Below is a small trained network, with its code and all its weights. Each question gives an input and a target symbol and asks what happens when units are switched off, that is, made to give their printed mean instead of their output.

import numpy as np


def w(rows, s, z=0):
    codes = np.array(rows[::2]) - 128.0
    scale = np.full(codes.shape[1], s)
    scale[-1] = z or s
    return codes * scale


def f(y):
    return np.maximum(y, 0)


def softmax(a):
    e = np.exp(a - a.max(-1, keepdims=True))
    return e / e.sum(-1, keepdims=True)


def log_softmax(a):
    a = a - a.max(-1, keepdims=True)
    return a - np.log(np.exp(a).sum(-1, keepdims=True))


def net(x, mask):
    ids = ['ΠΩβζθξτψ'.index(c) for c in x.split()]
    T = len(ids)
    res = E[ids] + P[:T]
    u = 0
    for l in range(2):
        q, k, v = (res @ M[l].T for M in (Q, K, V))
        z = softmax(np.where(np.tri(T) > 0, q @ k.T / 2**0.5, -1e9)) @ v
        res = res + np.where(mask[u], z, O[l][:, -1]) @ O[l][:, :-1]
        u += 1
        y = f(res @ A[l][:, :-1].T + A[l][:, -1])
        res = res + np.where(mask[u : u + 16], y, B[l][:, -1]) @ B[l][:, :-1]
        u += 16
    return log_softmax(res[-1] @ U[:, :-1].T + U[:, -1])


Q, K, V, O, A, B = {}, {}, {}, {}, {}, {}
E = w([
[114,186,143,109,133,205,140,83,91,112],'Π',
[57,93,146,149,76,93,63,108,138,101],'Ω',
[154,174,138,109,117,126,109,96,39,160],'β',
[191,150,87,145,127,180,84,166,47,176],'ζ',
[119,91,108,79,139,225,116,138,77,82],'θ',
[190,86,106,88,88,110,93,157,3,165],'ξ',
[143,122,99,89,82,163,136,205,63,96],'τ',
[85,128,83,171,115,113,134,199,111,178],'ψ',
],0.018)
P = w([
[212,137,253,148,109,168,137,146,154,162],'0',
[153,119,198,150,115,151,142,158,122,155],'1',
[144,122,166,163,132,136,147,157,111,134],'2',
[125,128,146,138,126,133,142,143,118,134],'3',
[113,130,129,126,124,132,139,136,127,138],'4',
[114,139,115,115,129,121,135,130,133,138],'5',
[111,141,103,113,137,115,131,127,136,138],'6',
[111,156,94,108,144,111,131,124,139,130],'7',
[111,160,86,103,159,109,118,125,141,123],'8',
[105,160,77,100,151,111,119,120,149,130],'9',
[111,165,69,88,149,120,127,108,158,147],'10',
],0.015)
Q[0] = w([
[238,88,179,174,176,104,166,80,219,110],'L0H0',
[102,166,2,65,108,115,118,45,200,209],'L0H0',
],0.015)
K[0] = w([
[181,150,251,130,130,152,110,112,171,154],'L0H0',
[120,178,29,83,163,102,105,95,124,107],'L0H0',
],0.025)
V[0] = w([
[140,125,83,78,97,117,165,254,206,92],'L0H0',
[203,20,107,104,86,121,117,119,104,85],'L0H0',
],0.015)
O[0] = w([
[233,212,176,242,67,8,231,231,123,3,255],'L0H0',
[159,239,59,11,195,17,143,254,240,88,184],'L0H0',
],0.0041,0.0047)
A[0] = w([
[138,94,132,131,181,111,147,108,140,116,63],'L0N0',
[171,149,137,161,70,137,143,107,133,89,144],'L0N1',
[162,154,146,169,138,97,192,133,168,113,36],'L0N2',
[79,100,134,177,181,184,223,181,182,150,155],'L0N3',
[51,144,110,161,134,132,146,89,138,86,133],'L0N4',
[157,82,104,80,176,125,108,115,197,163,75],'L0N5',
[164,34,127,102,146,163,150,117,124,83,90],'L0N6',
[89,147,94,111,210,110,117,147,187,170,37],'L0N7',
[104,147,167,113,183,66,153,94,141,165,93],'L0N8',
[85,178,221,123,129,167,150,101,204,96,53],'L0N9',
[86,102,230,116,124,69,84,121,154,99,93],'L0N10',
[142,61,167,170,171,123,163,179,148,191,63],'L0N11',
[129,96,72,176,128,96,144,92,182,136,105],'L0N12',
[140,57,176,162,169,143,132,55,128,147,2],'L0N13',
[63,98,138,142,128,84,117,78,151,61,67],'L0N14',
[98,133,220,144,251,96,157,124,70,152,78],'L0N15',
],0.012,0.0062)
B[0] = w([
[119,167,131,119,89,94,111,116,126,149,128],'L0N0',
[79,149,174,152,130,71,161,143,88,139,254],'L0N1',
[145,97,92,95,148,117,135,62,146,191,196],'L0N2',
[170,139,184,94,153,128,143,90,65,79,187],'L0N3',
[115,174,123,118,139,114,98,98,117,189,167],'L0N4',
[66,114,117,141,117,124,136,122,90,136,176],'L0N5',
[176,157,148,107,113,82,105,135,101,95,148],'L0N6',
[95,80,106,137,166,77,169,144,72,130,170],'L0N7',
[134,122,115,94,97,148,109,149,162,88,149],'L0N8',
[158,130,110,155,253,109,166,125,82,100,144],'L0N9',
[95,98,140,142,177,87,87,136,154,117,161],'L0N10',
[156,77,70,148,126,82,149,111,61,82,166],'L0N11',
[136,166,151,100,124,126,93,133,168,126,145],'L0N12',
[122,71,135,90,120,48,226,158,124,139,157],'L0N13',
[85,143,92,116,74,154,158,59,171,106,154],'L0N14',
[107,167,113,133,113,127,109,92,139,161,165],'L0N15',
],0.015,0.0069)
Q[1] = w([
[168,153,121,86,125,112,143,162,2,158],'L1H0',
[151,156,122,127,128,130,122,111,140,171],'L1H0',
],0.076)
K[1] = w([
[30,133,110,108,104,83,75,54,254,141],'L1H0',
[94,102,130,145,98,165,68,136,109,90],'L1H0',
],0.039)
V[1] = w([
[110,32,212,195,229,127,52,168,230,104],'L1H0',
[50,3,155,225,135,86,171,137,239,33],'L1H0',
],0.0049)
O[1] = w([
[63,143,16,168,11,155,172,93,158,98,2],'L1H0',
[4,127,45,169,62,121,117,108,228,134,108],'L1H0',
],0.0037,0.004)
A[1] = w([
[191,82,109,72,166,94,153,143,182,109,32],'L1N0',
[109,141,144,170,113,169,205,101,144,132,64],'L1N1',
[132,69,154,169,144,119,98,159,173,99,121],'L1N2',
[199,102,187,196,135,120,158,117,175,100,48],'L1N3',
[141,105,76,247,150,163,153,224,179,166,41],'L1N4',
[174,110,187,114,156,198,99,57,142,144,74],'L1N5',
[84,142,134,129,159,163,178,88,166,87,73],'L1N6',
[181,144,182,166,149,154,181,153,153,131,139],'L1N7',
[143,176,116,76,114,186,144,95,126,64,170],'L1N8',
[189,175,111,88,157,243,65,124,151,120,109],'L1N9',
[78,152,167,65,58,196,189,180,165,86,54],'L1N10',
[162,178,135,145,119,71,156,173,173,67,79],'L1N11',
[138,155,144,162,127,241,67,88,122,147,68],'L1N12',
[140,53,160,124,151,144,203,147,160,164,1],'L1N13',
[237,200,127,114,145,136,140,164,217,98,39],'L1N14',
[149,33,141,136,31,137,132,216,168,161,22],'L1N15',
],0.013,0.0059)
B[1] = w([
[122,47,39,165,159,142,124,136,146,130,208],'L1N0',
[163,70,76,126,176,150,87,161,127,96,183],'L1N1',
[88,145,154,105,124,133,168,132,191,109,147],'L1N2',
[77,175,126,121,154,170,84,161,179,164,193],'L1N3',
[133,148,199,88,130,170,107,54,58,128,145],'L1N4',
[127,133,113,153,72,201,128,72,123,119,180],'L1N5',
[161,98,150,113,116,174,141,231,119,126,175],'L1N6',
[146,120,125,156,60,119,115,162,150,136,254],'L1N7',
[70,143,185,118,122,115,100,150,79,107,179],'L1N8',
[64,171,20,118,87,87,145,173,133,127,173],'L1N9',
[195,147,135,176,135,95,142,114,143,196,165],'L1N10',
[196,106,145,135,145,158,127,84,182,152,245],'L1N11',
[123,57,156,154,169,124,151,108,185,185,152],'L1N12',
[115,163,117,137,145,133,97,89,83,42,170],'L1N13',
[181,169,165,68,129,158,157,8,183,92,176],'L1N14',
[136,180,133,61,137,172,124,113,181,43,140],'L1N15',
],0.015,0.0078)
U = w([
[140,152,118,3,174,173,67,209,133,139,122],'Π',
[72,107,193,113,119,153,112,128,198,107,184],'Ω',
[109,137,102,150,58,202,105,137,172,195,89],'β',
[112,128,170,83,114,231,82,87,119,174,76],'ζ',
[151,181,221,161,75,118,115,185,120,103,241],'θ',
[130,217,119,49,66,150,116,167,169,68,126],'ξ',
[183,145,157,103,127,152,141,107,189,130,74],'τ',
[126,126,135,171,87,150,121,120,147,65,4],'ψ',
],0.0045,0.0042)

Each question gives the input, a string of symbols that net reads in full, and the target symbol t.
The units are the heads (2 rows each of Q, K, V and O) and the neurons (one row each of A and B). Each row of codes is followed by its name. A weight is (code - 128) times the scale printed after its matrix; where a second scale follows, it is the last column's (O, A, B and U).
mask holds one flag per unit, layer by layer, with each layer's heads first. A switched-off unit (its flag False) gives its mean, the last column of its rows in O or B, instead of its output. The means were averaged over made-up inputs and are rounded, as every weight is.
A unit's drop is (log p(t) with every unit on - log p(t) with that unit switched off) / (log p(t) with every unit on - log p(t) with every unit switched off).
The circuit of an input: a set's keep is (log p(t) with only the set's units on - log p(t) with every unit switched off) / (log p(t) with every unit on - log p(t) with every unit switched off). Starting from the 12 units with the biggest drops (on a tie, the unit counted first), units are removed one at a time, each time the one whose removal leaves the highest keep (on an exact tie, the one counted first), for as long as the keep stays at least 0.8.
circuit, biggest first: the units of the circuit, biggest drop first
top k neurons: the k neurons with the biggest drops, biggest first
k most important neurons of layer l: the k neurons of layer l with the biggest drops, biggest first
input ψ ψ β τ Ω β Ω τ, target τ: circuit, biggest first => [L1N11 L0H0]
input ζ ψ θ ψ ψ β β β, target ζ: circuit, biggest first => [L0H0 L1N5 L1H0]
input β β Ω θ ψ ψ Π, target Π: top 4 neurons => [L1N1 L0N10 L1N6 L0N9]
input Ω ψ β ψ ξ, target ξ: circuit, biggest first => [L1N15 L1H0 L0N10 L0N3]
input ψ ζ Π ψ τ, target θ: circuit, biggest first => [L0H0 L0N1 L1N0]
input ψ ξ β ζ, target Π: circuit, biggest first => [L0H0 L1H0]
input θ τ θ, target τ: top 2 neurons => [L1N14 L1N11]
input θ Ω ψ θ β β β ψ ψ, target ψ: top 3 neurons => [L0N10 L0N3 L1N1]
input τ β Π β ψ ψ β τ, target θ: circuit, biggest first => [L0N1 L0H0]
input ξ ξ β ξ θ ζ τ β, target τ: circuit, biggest first => [L0H0 L1N11]
input Ω ξ β β β β β Ω, target ζ: circuit, biggest first => [L0H0 L1H0 L1N5 L0N1]
input β θ Ω ξ, target ξ: top 2 neurons => [L0N10 L1N15]
input β Π Π, target ζ: circuit, biggest first => [L0H0]
input Π θ ψ Π τ ξ Ω β τ ξ Ω, target τ: circuit, biggest first => [L0H0 L1N11]
input τ Π θ θ ψ ξ Ω β Ω θ, target ξ: top 3 neurons => [L0N1 L1N9 L0N4]
input ψ ψ τ Π, target θ: top 2 neurons => [L0N1 L1N7]
input ψ β β θ Π β θ, target ξ: 2 most important neurons of layer 0 => [L0N1 L0N13]
input ψ β ψ β Ω ζ ζ, target ζ: 2 most important neurons of layer 1 => [L1N4 L1N7]
input Π β ψ τ θ ζ, target τ: top neuron => [L1N14]
input ξ ψ Π, target θ: top 2 neurons => [L1N7 L0N1]
input τ ψ Ω ζ, target ζ: 2 most important neurons of layer 0 => [L0N10 L0N3]
input ψ θ ζ ζ, target ξ: top 2 neurons => [L1N9 L0N1]
input β τ β ξ, target τ: 2 most important neurons of layer 1 => [L1N14 L1N11]
input β β ζ, target β: top 3 neurons => [L1N9 L0N1 L1N5]
